Below are the code and all the weights of a small trained network. Each question names an input and a target symbol and asks about switching units off, where a switched-off unit gives its printed mean instead of its output.

import numpy as np


def w(rows, s, z=0):
    codes = np.array(rows[::2]) - 128.0
    scale = np.full(codes.shape[1], s)
    scale[-1] = z or s
    return codes * scale


def f(y):
    return y / 2 * (1 + np.tanh(0.7978845608 * (y + 0.044715 * y**3)))


def softmax(a):
    e = np.exp(a - a.max(-1, keepdims=True))
    return e / e.sum(-1, keepdims=True)


def log_softmax(a):
    a = a - a.max(-1, keepdims=True)
    return a - np.log(np.exp(a).sum(-1, keepdims=True))


def net(x, mask):
    ids = ['βδηλμτω'.index(c) for c in x.split()]
    T = len(ids)
    res = E[ids] + P[:T]
    q, k, v = (res @ M[0].T for M in (Q, K, V))
    z = softmax(np.where(np.tri(T) > 0, q @ k.T / 3**0.5, -1e9)) @ v
    res = res + np.where(mask[0], z, O[0][:, -1]) @ O[0][:, :-1]
    y = f(res @ A[0][:, :-1].T + A[0][:, -1])
    res = res + np.where(mask[1:9], y, B[0][:, -1]) @ B[0][:, :-1]
    return log_softmax(res[-1] @ U[:, :-1].T + U[:, -1])


Q, K, V, O, A, B = {}, {}, {}, {}, {}, {}
E = w([
[75,77,185,4,113],'β',
[22,41,162,12,67],'δ',
[160,35,184,178,234],'η',
[227,102,219,103,207],'λ',
[98,27,53,120,146],'μ',
[240,177,128,3,152],'τ',
[227,27,47,49,103],'ω',
],0.015)
P = w([
[82,67,104,51,205],'0',
[104,74,113,60,190],'1',
[125,64,119,71,171],'2',
[129,74,123,82,153],'3',
[138,79,127,91,134],'4',
[141,90,129,103,123],'5',
[143,100,124,112,105],'6',
[145,107,124,122,87],'7',
[147,118,119,135,71],'8',
[152,127,123,143,56],'9',
[151,139,119,157,39],'10',
[151,151,117,165,25],'11',
[157,158,117,173,3],'12',
],0.014)
Q[0] = w([
[120,71,135,123,94],'head 1',
[59,174,215,148,148],'head 1',
[35,255,89,168,200],'head 1',
],0.015)
K[0] = w([
[144,215,148,228,71],'head 1',
[11,90,208,126,216],'head 1',
[92,71,173,27,230],'head 1',
],0.011)
V[0] = w([
[153,89,135,247,153],'head 1',
[122,163,217,120,139],'head 1',
[55,107,162,178,71],'head 1',
],0.013)
O[0] = w([
[163,2,163,134,69,9],'head 1',
[15,109,244,190,171,60],'head 1',
[94,73,126,30,227,55],'head 1',
],0.0087,0.011)
A[0] = w([
[142,46,216,100,113,157],'neuron 1',
[158,61,106,177,109,87],'neuron 2',
[173,139,101,152,211,131],'neuron 3',
[206,136,209,148,101,74],'neuron 4',
[108,160,245,165,128,1],'neuron 5',
[75,91,232,125,146,80],'neuron 6',
[122,183,108,84,165,76],'neuron 7',
[138,36,40,93,135,101],'neuron 8',
],0.012,0.0065)
B[0] = w([
[143,125,76,152,159,179],'neuron 1',
[64,138,179,27,73,169],'neuron 2',
[156,87,171,212,50,143],'neuron 3',
[68,132,94,142,138,159],'neuron 4',
[174,171,171,92,78,134],'neuron 5',
[6,125,180,120,122,154],'neuron 6',
[155,100,130,101,76,202],'neuron 7',
[101,101,126,158,171,253],'neuron 8',
],0.011,0.014)
U = w([
[88,192,56,61,189,98],'β',
[147,93,214,140,133,179],'δ',
[140,173,138,173,141,224],'η',
[95,135,41,173,218,159],'λ',
[166,154,174,2,156,149],'μ',
[209,70,77,105,165,142],'τ',
[190,118,102,107,37,1],'ω',
],0.0072,0.006)

Each question gives the input, a string of symbols that net reads in full, and the target symbol t.
The units are the heads (3 rows each of Q, K, V and O) and the neurons (one row each of A and B). Each row of codes is followed by its name. A weight is (code - 128) times the scale printed after its matrix; where a second scale follows, it is the last column's (O, A, B and U).
mask holds one flag per unit, heads first, then neurons. A switched-off unit (its flag False) gives its mean, the last column of its rows in O or B, instead of its output. The means were averaged over made-up inputs and are rounded, as every weight is.
A unit's drop is (log p(t) with every unit on - log p(t) with that unit switched off) / (log p(t) with every unit on - log p(t) with every unit switched off).
The circuit of an input: a set's keep is (log p(t) with only the set's units on - log p(t) with every unit switched off) / (log p(t) with every unit on - log p(t) with every unit switched off). Starting from all 9 units, units are removed one at a time, each time the one whose removal leaves the highest keep (on an exact tie, the one counted first), for as long as the keep stays at least 0.8.
circuit, biggest first: the units of the circuit, biggest drop first
unit that matters most: the unit with the biggest drop
k most important neurons: the k neurons with the biggest drops, biggest first
drop of u: that unit's drop, to one decimal
input δ δ δ ω η, target ω: circuit, biggest first -> (head 1; neuron 3)
input η η λ τ ω δ δ δ δ η δ, target λ: unit that matters most -> neuron 1
input δ δ μ μ δ δ μ μ β, target τ: circuit, biggest first -> (head 1; neuron 2)
input δ η μ η η δ δ, target λ: 2 most important neurons -> (neuron 1; neuron 2)
input β δ β τ η, target η: 2 most important neurons -> (neuron 7; neuron 4)
input δ δ β η δ λ μ μ δ μ δ μ λ, target τ: 2 most important neurons -> (neuron 1; neuron 6)
input β δ β τ η δ δ δ δ μ, target τ: 2 most important neurons -> (neuron 8; neuron 6)
input ω δ τ η λ, target η: 2 most important neurons -> (neuron 4; neuron 7)
input β δ δ β τ δ λ, target η: circuit, biggest first -> (head 1; neuron 4; neuron 5)
input η δ β τ β β δ β δ δ δ β, target μ: circuit, biggest first -> (head 1; neuron 7; neuron 8)
input η μ λ η μ τ β, target η: 2 most important neurons -> (neuron 2; neuron 7)
input η μ δ, target τ: 3 most important neurons -> (neuron 2; neuron 6; neuron 4)
input β η λ, target δ: drop of head 1 -> 0.3
input δ β δ τ δ ω β, target ω: drop of head 1 -> 0.8
input β ω β δ ω τ, target ω: drop of head 1 -> 0.2
input ω β δ δ ω β μ δ δ, target τ: 2 most important neurons -> (neuron 2; neuron 6)
